Below is a small trained network, with its code and all its weights. Each question gives an input and a target symbol and asks what happens when units are switched off, that is, made to give their printed mean instead of their output.

import numpy as np


def w(rows, s, z=0):
    codes = np.array(rows[::2]) - 128.0
    scale = np.full(codes.shape[1], s)
    scale[-1] = z or s
    return codes * scale


def f(y):
    return np.maximum(y, 0)


def softmax(a):
    e = np.exp(a - a.max(-1, keepdims=True))
    return e / e.sum(-1, keepdims=True)


def log_softmax(a):
    a = a - a.max(-1, keepdims=True)
    return a - np.log(np.exp(a).sum(-1, keepdims=True))


def net(x, mask):
    ids = ['ΔΣβγμπ'.index(c) for c in x.split()]
    T = len(ids)
    res = E[ids] + P[:T]
    u = 0
    for l in range(2):
        q, k, v = (res @ M[l].T for M in (Q, K, V))
        z = softmax(np.where(np.tri(T) > 0, q @ k.T / 3**0.5, -1e9)) @ v
        res = res + np.where(mask[u], z, O[l][:, -1]) @ O[l][:, :-1]
        u += 1
        y = f(res @ A[l][:, :-1].T + A[l][:, -1])
        res = res + np.where(mask[u : u + 8], y, B[l][:, -1]) @ B[l][:, :-1]
        u += 8
    return log_softmax(res[-1] @ U[:, :-1].T + U[:, -1])


Q, K, V, O, A, B = {}, {}, {}, {}, {}, {}
E = w([
[96,166,41],'Δ',
[33,180,123],'Σ',
[141,125,175],'β',
[128,5,81],'γ',
[116,159,126],'μ',
[116,173,127],'π',
],0.015)
P = w([
[131,188,66],'0',
[220,248,91],'1',
[189,172,127],'2',
[166,143,145],'3',
[140,102,176],'4',
[149,119,146],'5',
[129,108,113],'6',
[134,99,87],'7',
[121,92,81],'8',
],0.013)
Q[0] = w([
[185,50,231],'0.h0',
[253,146,2],'0.h0',
[97,83,225],'0.h0',
],0.0052)
K[0] = w([
[207,160,42],'0.h0',
[1,89,202],'0.h0',
[75,132,128],'0.h0',
],0.0061)
V[0] = w([
[91,41,131],'0.h0',
[68,36,143],'0.h0',
[7,143,118],'0.h0',
],0.012)
O[0] = w([
[82,3,228,67],'0.h0',
[97,22,170,4],'0.h0',
[23,245,127,83],'0.h0',
],0.0072,0.002)
A[0] = w([
[143,160,170,61],'0.n0',
[47,155,171,15],'0.n1',
[236,33,151,112],'0.n2',
[98,168,75,2],'0.n3',
[85,59,241,171],'0.n4',
[79,207,63,183],'0.n5',
[31,93,155,208],'0.n6',
[56,86,254,79],'0.n7',
],0.009,0.0044)
B[0] = w([
[116,136,105,136],'0.n0',
[78,97,188,139],'0.n1',
[56,153,161,255],'0.n2',
[111,108,114,170],'0.n3',
[187,63,99,201],'0.n4',
[173,48,167,253],'0.n5',
[196,100,148,194],'0.n6',
[87,254,80,155],'0.n7',
],0.0099,0.0085)
Q[1] = w([
[147,96,11],'1.h0',
[124,63,148],'1.h0',
[87,146,93],'1.h0',
],0.011)
K[1] = w([
[71,98,254],'1.h0',
[18,230,87],'1.h0',
[160,201,143],'1.h0',
],0.0089)
V[1] = w([
[132,188,91],'1.h0',
[133,176,249],'1.h0',
[208,123,72],'1.h0',
],0.013)
O[1] = w([
[56,106,159,2],'1.h0',
[61,167,86,6],'1.h0',
[129,72,6,250],'1.h0',
],0.011,0.0046)
A[1] = w([
[149,241,35,99],'1.n0',
[46,80,143,254],'1.n1',
[118,255,120,175],'1.n2',
[150,84,52,231],'1.n3',
[138,177,232,104],'1.n4',
[165,216,149,70],'1.n5',
[158,199,42,154],'1.n6',
[37,167,214,74],'1.n7',
],0.0099,0.0079)
B[1] = w([
[37,109,125,149],'1.n0',
[139,151,200,173],'1.n1',
[124,221,99,137],'1.n2',
[106,201,146,255],'1.n3',
[123,77,34,134],'1.n4',
[121,94,102,136],'1.n5',
[139,2,166,166],'1.n6',
[167,121,53,131],'1.n7',
],0.0088,0.019)
U = w([
[219,188,52,182],'Δ',
[111,254,145,255],'Σ',
[50,71,220,155],'β',
[239,166,223,112],'γ',
[130,124,135,28],'μ',
[117,108,132,40],'π',
],0.0067,0.0073)

Each question gives the input, a string of symbols that net reads in full, and the target symbol t.
The units are the heads (3 rows each of Q, K, V and O) and the neurons (one row each of A and B). Each row of codes is followed by its name. A weight is (code - 128) times the scale printed after its matrix; where a second scale follows, it is the last column's (O, A, B and U).
mask holds one flag per unit, layer by layer, with each layer's heads first. A switched-off unit (its flag False) gives its mean, the last column of its rows in O or B, instead of its output. The means were averaged over made-up inputs and are rounded, as every weight is.
A unit's drop is (log p(t) with every unit on - log p(t) with that unit switched off) / (log p(t) with every unit on - log p(t) with every unit switched off).
The circuit of an input: a set's keep is (log p(t) with only the set's units on - log p(t) with every unit switched off) / (log p(t) with every unit on - log p(t) with every unit switched off). Starting from the 12 units with the biggest drops (on a tie, the unit counted first), units are removed one at a time, each time the one whose removal leaves the highest keep (on an exact tie, the one counted first), for as long as the keep stays at least 0.8.
units of the circuit, in order: the units of the circuit, biggest drop first
unit that matters most: the unit with the biggest drop
k most important neurons: the k neurons with the biggest drops, biggest first
top k neurons in layer l: the k neurons of layer l with the biggest drops, biggest first
drop when u is switched off: that unit's drop, to one decimal
input μ Σ Δ Σ γ, target Δ: units of the circuit, in order => 0.h0
input γ π Δ γ β β, target Δ: units of the circuit, in order => 0.h0, 1.h0
input γ γ γ, target β: 2 most important neurons => 0.n2, 0.n6
input γ Σ β γ γ γ γ β Δ, target γ: top 2 neurons in layer 0 => 0.n5, 0.n2
input Σ Σ β γ β, target Σ: 2 most important neurons => 0.n4, 0.n6
input π γ Σ γ β, target Δ: units of the circuit, in order => 0.n5, 0.h0, 1.h0
input γ μ Σ, target Δ: 2 most important neurons => 1.n1, 0.n2
input Σ Σ γ, target Σ: top 2 neurons in layer 0 => 0.n1, 0.n4
input Δ β π π, target Δ: top 3 neurons in layer 0 => 0.n5, 0.n2, 0.n3
input Σ γ γ γ γ γ γ Σ, target γ: 4 most important neurons => 0.n5, 0.n6, 0.n4, 0.n2
input β γ γ, target Σ: 2 most important neurons => 1.n6, 0.n5
input γ γ γ γ γ Σ, target Δ: 2 most important neurons => 0.n7, 1.n1
input γ Δ γ Δ γ γ π γ γ, target γ: top 3 neurons in layer 0 => 0.n6, 0.n7, 0.n4
input γ π Δ, target γ: unit that matters most => 0.h0
input γ π π Σ μ, target Δ: drop when 1.n1 is switched off => 0.2
input γ γ Σ Δ γ γ Δ Σ, target γ: drop when 0.h0 is switched off => 0.1
input γ Δ γ Δ π, target Δ: drop when 1.n1 is switched off => 0.3
